Below are the code and all the weights of a small trained network. Each question names an input and a target symbol and asks about switching units off, where a switched-off unit gives its printed mean instead of its output.

import numpy as np


def w(rows, s, z=0):
    codes = np.array(rows[::2]) - 128.0
    scale = np.full(codes.shape[1], s)
    scale[-1] = z or s
    return codes * scale


def softmax(a):
    e = np.exp(a - a.max(-1, keepdims=True))
    return e / e.sum(-1, keepdims=True)


def log_softmax(a):
    a = a - a.max(-1, keepdims=True)
    return a - np.log(np.exp(a).sum(-1, keepdims=True))


def net(x, mask):
    ids = ['Θβγδεζλπ'.index(c) for c in x.split()]
    T = len(ids)
    res = E[ids] + P[:T]
    u = 0
    for l in range(3):
        r = res
        for j in range(3):
            rows = slice(2 * j, 2 * j + 2)
            q, k, v = (r @ M[l][rows].T for M in (Q, K, V))
            z = softmax(np.where(np.tri(T) > 0, q @ k.T / 2**0.5, -1e9)) @ v
            o = O[l][rows]
            res = res + np.where(mask[u + j], z, o[:, -1]) @ o[:, :-1]
        u += 3
    return log_softmax(res[-1] @ U[:, :-1].T + U[:, -1])


Q, K, V, O = {}, {}, {}, {}
E = w([
[171,227,244,74],'Θ',
[139,154,222,128],'β',
[107,123,204,160],'γ',
[107,174,180,59],'δ',
[93,146,130,67],'ε',
[105,153,172,76],'ζ',
[42,234,189,125],'λ',
[253,6,12,213],'π',
],0.0042)
P = w([
[110,125,52,37],'0',
[137,247,145,248],'1',
[223,3,254,2],'2',
[250,236,4,24],'3',
[6,238,40,254],'4',
[140,5,205,100],'5',
],0.0042)
Q[0] = w([
[23,4,251,37],'0.h0',
[231,252,5,218],'0.h0',
[89,248,10,231],'0.h1',
[120,249,8,225],'0.h1',
[249,5,148,5],'0.h2',
[8,251,107,251],'0.h2',
],0.0043)
K[0] = w([
[90,47,254,2],'0.h0',
[171,212,2,254],'0.h0',
[4,250,231,155],'0.h1',
[2,249,241,133],'0.h1',
[254,3,124,5],'0.h2',
[2,254,132,251],'0.h2',
],0.0042)
V[0] = w([
[108,30,249,3],'0.h0',
[188,228,8,254],'0.h0',
[40,150,212,2],'0.h1',
[4,212,39,213],'0.h1',
[246,14,215,2],'0.h2',
[11,243,40,253],'0.h2',
],0.0042)
O[0] = w([
[55,23,207,10,67],'0.h0',
[216,229,69,245,233],'0.h0',
[239,61,5,87,93],'0.h1',
[4,217,24,240,44],'0.h1',
[254,16,190,4,253],'0.h2',
[4,241,63,251,5],'0.h2',
],0.0042,0.00065)
Q[1] = w([
[254,168,49,26],'1.h0',
[125,254,4,243],'1.h0',
[220,254,2,139],'1.h1',
[36,2,254,116],'1.h1',
[29,3,251,39],'1.h2',
[252,138,4,36],'1.h2',
],0.0042)
K[1] = w([
[6,248,251,200],'1.h0',
[200,195,2,253],'1.h0',
[2,254,3,254],'1.h1',
[254,2,253,1],'1.h1',
[9,94,244,12],'1.h2',
[30,251,121,254],'1.h2',
],0.0042)
V[1] = w([
[7,244,158,248],'1.h0',
[174,3,2,68],'1.h0',
[4,237,11,159],'1.h1',
[3,215,3,206],'1.h1',
[97,26,4,200],'1.h2',
[122,22,4,186],'1.h2',
],0.0042)
O[1] = w([
[5,29,61,126,2],'1.h0',
[254,249,3,244,174],'1.h0',
[23,204,28,98,41],'1.h1',
[25,202,21,135,32],'1.h1',
[229,245,2,254,90],'1.h2',
[251,247,3,254,107],'1.h2',
],0.0042,0.0019)
Q[2] = w([
[40,111,145,176],'2.h0',
[14,15,244,33],'2.h0',
[135,251,103,166],'2.h1',
[135,252,101,165],'2.h1',
[124,219,149,204],'2.h2',
[134,37,107,47],'2.h2',
],0.0042)
K[2] = w([
[152,38,195,8],'2.h0',
[36,166,187,35],'2.h0',
[14,253,4,252],'2.h1',
[13,254,4,253],'2.h1',
[229,65,126,194],'2.h2',
[29,190,134,59],'2.h2',
],0.0042)
V[2] = w([
[192,167,13,251],'2.h0',
[182,174,17,253],'2.h0',
[49,82,193,218],'2.h1',
[54,245,5,114],'2.h1',
[231,36,163,154],'2.h2',
[234,30,198,141],'2.h2',
],0.0042)
O[2] = w([
[196,241,73,251,181],'2.h0',
[175,242,78,248,179],'2.h0',
[2,81,152,222,99],'2.h1',
[148,248,41,101,2],'2.h1',
[242,201,171,206,152],'2.h2',
[242,185,208,196,153],'2.h2',
],0.0041,0.0049)
U = w([
[140,71,220,71,110],'Θ',
[137,56,163,181,225],'β',
[121,53,111,227,253],'γ',
[168,143,115,73,60],'δ',
[229,152,36,6,57],'ε',
[184,145,105,68,25],'ζ',
[2,106,28,84,85],'λ',
[230,251,100,236,45],'π',
],0.0042,0.004)

Each question gives the input, a string of symbols that net reads in full, and the target symbol t.
The units are the heads (2 rows each of Q, K, V and O). Each row of codes is followed by its name. A weight is (code - 128) times the scale printed after its matrix; where a second scale follows, it is the last column's (O and U).
mask holds one flag per head, layer by layer. A switched-off head (its flag False) gives its mean, the last column of its rows in O, instead of its output. The means were averaged over made-up inputs and are rounded, as every weight is.
A unit's drop is (log p(t) with every unit on - log p(t) with that unit switched off) / (log p(t) with every unit on - log p(t) with every unit switched off).
The circuit of an input: a set's keep is (log p(t) with only the set's units on - log p(t) with every unit switched off) / (log p(t) with every unit on - log p(t) with every unit switched off). Starting from all 9 units, units are removed one at a time, each time the one whose removal leaves the highest keep (on an exact tie, the one counted first), for as long as the keep stays at least 0.8.
circuit, biggest first: the units of the circuit, biggest drop first
most important unit: the unit with the biggest drop
which heads matter: for each layer, one digit per head in row order, 1 if its drop is at least 0.15 and else 0, layers parted by /
drop when u is switched off: that unit's drop, to one decimal
input γ ε π β ε, target π: which heads matter => 011 / 010 / 011
input ε λ Θ π ζ, target π: most important unit => 2.h2
input γ Θ π λ γ, target π: circuit, biggest first => (2.h2; 0.h2; 1.h1)
input π λ γ β, target λ: which heads matter => 011 / 110 / 001
input Θ π δ, target Θ: circuit, biggest first => (1.h2; 0.h0; 2.h0)
input π π β δ λ, target λ: circuit, biggest first => (2.h0; 0.h2; 1.h1)
input λ π γ π π, target π: circuit, biggest first => (1.h2; 0.h0; 2.h0)
input π π ε Θ, target π: which heads matter => 100 / 001 / 100
input ε π γ λ, target π: circuit, biggest first => (1.h2; 0.h0; 2.h0; 0.h2)
input λ β λ γ γ, target λ: which heads matter => 001 / 110 / 000
input Θ π λ, target Θ: which heads matter => 100 / 001 / 100
input β γ π λ β ε, target Θ: which heads matter => 001 / 010 / 010
input λ λ ε Θ, target λ: which heads matter => 001 / 110 / 001
input ζ λ Θ, target Θ: most important unit => 1.h1
input π π ζ ζ, target π: which heads matter => 100 / 001 / 100
input λ λ β π, target λ: which heads matter => 001 / 110 / 001
input π π δ π π, target π: drop when 1.h2 is switched off => 0.2
input π λ Θ λ Θ β, target Θ: drop when 1.h0 is switched off => 0.1
input λ γ ε λ δ, target λ: drop when 0.h2 is switched off => 0.3
input Θ π ε β, target π: drop when 0.h0 is switched off => 0.6
input π γ ζ, target Θ: most important unit => 0.h0
